Here is a tiny trained network, its code and every weight. The questions are about switching its units off for an input and a target symbol, where a switched-off unit gives its printed mean instead of its output.

import numpy as np


def w(rows, s, z=0):
    codes = np.array(rows[::2]) - 128.0
    scale = np.full(codes.shape[1], s)
    scale[-1] = z or s
    return codes * scale


def f(y):
    return y / 2 * (1 + np.tanh(0.7978845608 * (y + 0.044715 * y**3)))


def softmax(a):
    e = np.exp(a - a.max(-1, keepdims=True))
    return e / e.sum(-1, keepdims=True)


def log_softmax(a):
    a = a - a.max(-1, keepdims=True)
    return a - np.log(np.exp(a).sum(-1, keepdims=True))


def net(x, mask):
    ids = ['ΔΛΠΩαβγεζηθμσψ'.index(c) for c in x.split()]
    T = len(ids)
    res = E[ids] + P[:T]
    r = res
    for j in range(2):
        rows = slice(4 * j, 4 * j + 4)
        q, k, v = (r @ M[0][rows].T for M in (Q, K, V))
        z = softmax(np.where(np.tri(T) > 0, q @ k.T / 4**0.5, -1e9)) @ v
        o = O[0][rows]
        res = res + np.where(mask[j], z, o[:, -1]) @ o[:, :-1]
    y = f(res @ A[0][:, :-1].T + A[0][:, -1])
    res = res + np.where(mask[2:26], y, B[0][:, -1]) @ B[0][:, :-1]
    return log_softmax(res[-1] @ U[:, :-1].T + U[:, -1])


Q, K, V, O, A, B = {}, {}, {}, {}, {}, {}
E = w([
[166,114,135,88,52,99],'Δ',
[163,74,183,160,155,89],'Λ',
[37,119,133,14,219,227],'Π',
[1,85,199,171,99,121],'Ω',
[15,151,137,57,89,162],'α',
[126,182,201,157,195,100],'β',
[119,202,141,133,48,62],'γ',
[135,218,146,70,121,113],'ε',
[191,49,141,30,147,188],'ζ',
[179,160,168,163,140,46],'η',
[222,37,126,64,105,108],'θ',
[125,119,177,174,55,65],'μ',
[166,121,114,5,82,173],'σ',
[44,45,150,84,120,171],'ψ',
],0.008)
P = w([
[131,121,251,71,118,85],'0',
[145,142,184,201,85,243],'1',
[87,112,154,67,142,36],'2',
[110,108,41,109,137,102],'3',
[99,140,179,198,86,254],'4',
[41,114,166,51,135,22],'5',
],0.0095)
Q[0] = w([
[130,150,233,149,60,200],'head 0',
[153,124,7,174,165,140],'head 0',
[82,123,113,85,152,43],'head 0',
[89,96,217,46,133,29],'head 0',
[144,156,165,184,127,186],'head 1',
[164,136,177,164,83,208],'head 1',
[137,125,243,115,88,174],'head 1',
[79,110,250,48,124,69],'head 1',
],0.015)
K[0] = w([
[126,139,231,92,101,130],'head 0',
[212,141,72,159,136,110],'head 0',
[67,123,73,147,133,143],'head 0',
[35,100,120,124,135,143],'head 0',
[168,151,188,129,139,124],'head 1',
[166,132,183,107,117,121],'head 1',
[103,117,211,85,112,130],'head 1',
[6,108,149,113,119,137],'head 1',
],0.02)
V[0] = w([
[120,2,144,164,77,111],'head 0',
[188,54,128,124,182,164],'head 0',
[83,121,120,82,240,194],'head 0',
[58,43,118,94,156,181],'head 0',
[58,79,153,186,121,135],'head 1',
[124,158,160,183,205,96],'head 1',
[138,110,96,77,45,150],'head 1',
[200,57,148,154,186,93],'head 1',
],0.01)
O[0] = w([
[4,11,125,198,105,129,254],'head 0',
[32,70,127,89,239,76,57],'head 0',
[151,147,249,71,246,179,123],'head 0',
[88,72,255,126,163,164,229],'head 0',
[95,50,144,210,116,224,188],'head 1',
[153,146,38,169,202,185,115],'head 1',
[112,119,197,93,47,68,134],'head 1',
[72,89,67,134,193,102,147],'head 1',
],0.009,0.0025)
A[0] = w([
[123,153,42,149,223,199,149],'neuron 0',
[65,103,24,143,119,51,231],'neuron 1',
[77,174,116,187,60,153,181],'neuron 2',
[144,121,130,158,120,150,88],'neuron 3',
[119,92,150,76,120,107,130],'neuron 4',
[73,159,129,89,128,171,182],'neuron 5',
[155,106,140,196,153,219,143],'neuron 6',
[135,149,143,193,106,112,90],'neuron 7',
[131,160,140,206,77,148,151],'neuron 8',
[129,160,26,155,137,52,42],'neuron 9',
[113,72,95,123,41,97,99],'neuron 10',
[88,142,142,100,136,151,155],'neuron 11',
[124,103,103,117,159,63,92],'neuron 12',
[175,139,111,198,97,220,18],'neuron 13',
[157,140,148,184,95,143,110],'neuron 14',
[194,167,121,176,73,207,92],'neuron 15',
[134,123,161,51,191,42,3],'neuron 16',
[156,124,190,115,145,168,97],'neuron 17',
[98,129,73,131,125,52,138],'neuron 18',
[139,117,41,205,119,199,75],'neuron 19',
[146,159,79,39,96,2,58],'neuron 20',
[138,117,36,212,117,208,68],'neuron 21',
[132,86,95,38,153,72,25],'neuron 22',
[216,226,36,140,86,172,106],'neuron 23',
],0.0078,0.006)
B[0] = w([
[159,194,165,167,98,170,196],'neuron 0',
[175,152,40,172,143,104,254],'neuron 1',
[201,76,129,115,128,139,199],'neuron 2',
[111,125,120,110,115,143,123],'neuron 3',
[106,145,120,134,125,101,183],'neuron 4',
[170,108,136,147,148,81,174],'neuron 5',
[115,166,104,140,101,193,183],'neuron 6',
[119,93,109,82,111,146,132],'neuron 7',
[151,90,108,85,100,150,176],'neuron 8',
[169,188,115,2,79,98,156],'neuron 9',
[141,89,148,202,117,172,168],'neuron 10',
[145,120,123,135,142,102,167],'neuron 11',
[111,104,72,102,116,104,139],'neuron 12',
[42,140,74,48,175,90,146],'neuron 13',
[118,117,96,86,98,145,145],'neuron 14',
[104,132,60,65,178,132,161],'neuron 15',
[158,50,46,52,102,206,144],'neuron 16',
[149,162,59,123,137,99,185],'neuron 17',
[126,165,75,121,141,122,167],'neuron 18',
[81,150,160,114,89,62,186],'neuron 19',
[6,204,127,136,112,216,156],'neuron 20',
[79,153,165,112,86,54,191],'neuron 21',
[97,58,70,114,20,150,130],'neuron 22',
[120,52,168,106,253,139,188],'neuron 23',
],0.0087,0.0085)
U = w([
[66,221,128,229,48,143,133],'Δ',
[170,60,84,202,229,57,215],'Λ',
[202,72,126,82,220,145,102],'Π',
[141,61,152,191,132,253,117],'Ω',
[212,164,210,107,53,44,254],'α',
[235,186,153,201,194,194,159],'β',
[196,144,76,86,83,253,123],'γ',
[30,202,133,96,189,168,124],'ε',
[120,51,100,55,135,82,45],'ζ',
[144,198,78,76,126,32,113],'η',
[78,85,82,107,82,91,39],'θ',
[252,80,93,162,76,142,78],'μ',
[33,142,128,80,80,150,64],'σ',
[11,87,200,130,193,54,110],'ψ',
],0.0057,0.0037)

Each question gives the input, a string of symbols that net reads in full, and the target symbol t.
The units are the heads (4 rows each of Q, K, V and O) and the neurons (one row each of A and B). Each row of codes is followed by its name. A weight is (code - 128) times the scale printed after its matrix; where a second scale follows, it is the last column's (O, A, B and U).
mask holds one flag per unit, heads first, then neurons. A switched-off unit (its flag False) gives its mean, the last column of its rows in O or B, instead of its output. The means were averaged over made-up inputs and are rounded, as every weight is.
A unit's drop is (log p(t) with every unit on - log p(t) with that unit switched off) / (log p(t) with every unit on - log p(t) with every unit switched off).
The circuit of an input: a set's keep is (log p(t) with only the set's units on - log p(t) with every unit switched off) / (log p(t) with every unit on - log p(t) with every unit switched off). Starting from the 12 units with the biggest drops (on a tie, the unit counted first), units are removed one at a time, each time the one whose removal leaves the highest keep (on an exact tie, the one counted first), for as long as the keep stays at least 0.8.
units of the circuit, in order: the units of the circuit, biggest drop first
unit that matters most: the unit with the biggest drop
k most important neurons: the k neurons with the biggest drops, biggest first
which heads matter: for each layer, one digit per head in row order, 1 if its drop is at least 0.15 and else 0, layers parted by /
input Λ ε η α ζ, target Δ: which heads matter => 11
input α σ μ, target α: units of the circuit, in order => (head 1; head 0)
input ζ θ Δ, target Δ: unit that matters most => neuron 20
input Λ Λ Π ζ, target ζ: units of the circuit, in order => (head 0; head 1; neuron 16; neuron 22)
input Δ Λ ψ Λ ζ, target μ: units of the circuit, in order => (head 0; neuron 2; neuron 20)
input Π ε β, target Π: units of the circuit, in order => (head 0; neuron 16)
input α ψ Λ, target ψ: which heads matter => 10
input μ θ Δ Λ, target Λ: which heads matter => 10
input ψ ε Λ Λ β ε, target ψ: units of the circuit, in order => (head 0; neuron 1)
input Ω α α ψ Λ, target σ: 2 most important neurons => (neuron 13; neuron 21)
input ε α ε, target α: which heads matter => 01
input α Λ Λ Λ ε, target γ: which heads matter => 11
input Π α Λ β Λ β, target α: which heads matter => 01
input Λ Λ η Δ θ, target Δ: unit that matters most => head 1
input β β θ α β, target ε: 2 most important neurons => (neuron 13; neuron 23)
input ζ ζ ζ Λ Λ, target ψ: units of the circuit, in order => (head 0; head 1)
input γ α Λ Λ, target Λ: 2 most important neurons => (neuron 1; neuron 20)
input ε η Λ Λ Λ, target Π: 2 most important neurons => (neuron 23; neuron 15)
input μ Π Λ γ β, target θ: which heads matter => 10
input α Λ ψ Λ ψ ζ, target ψ: units of the circuit, in order => (head 0)
input α Π γ Λ β η, target Π: which heads matter => 10
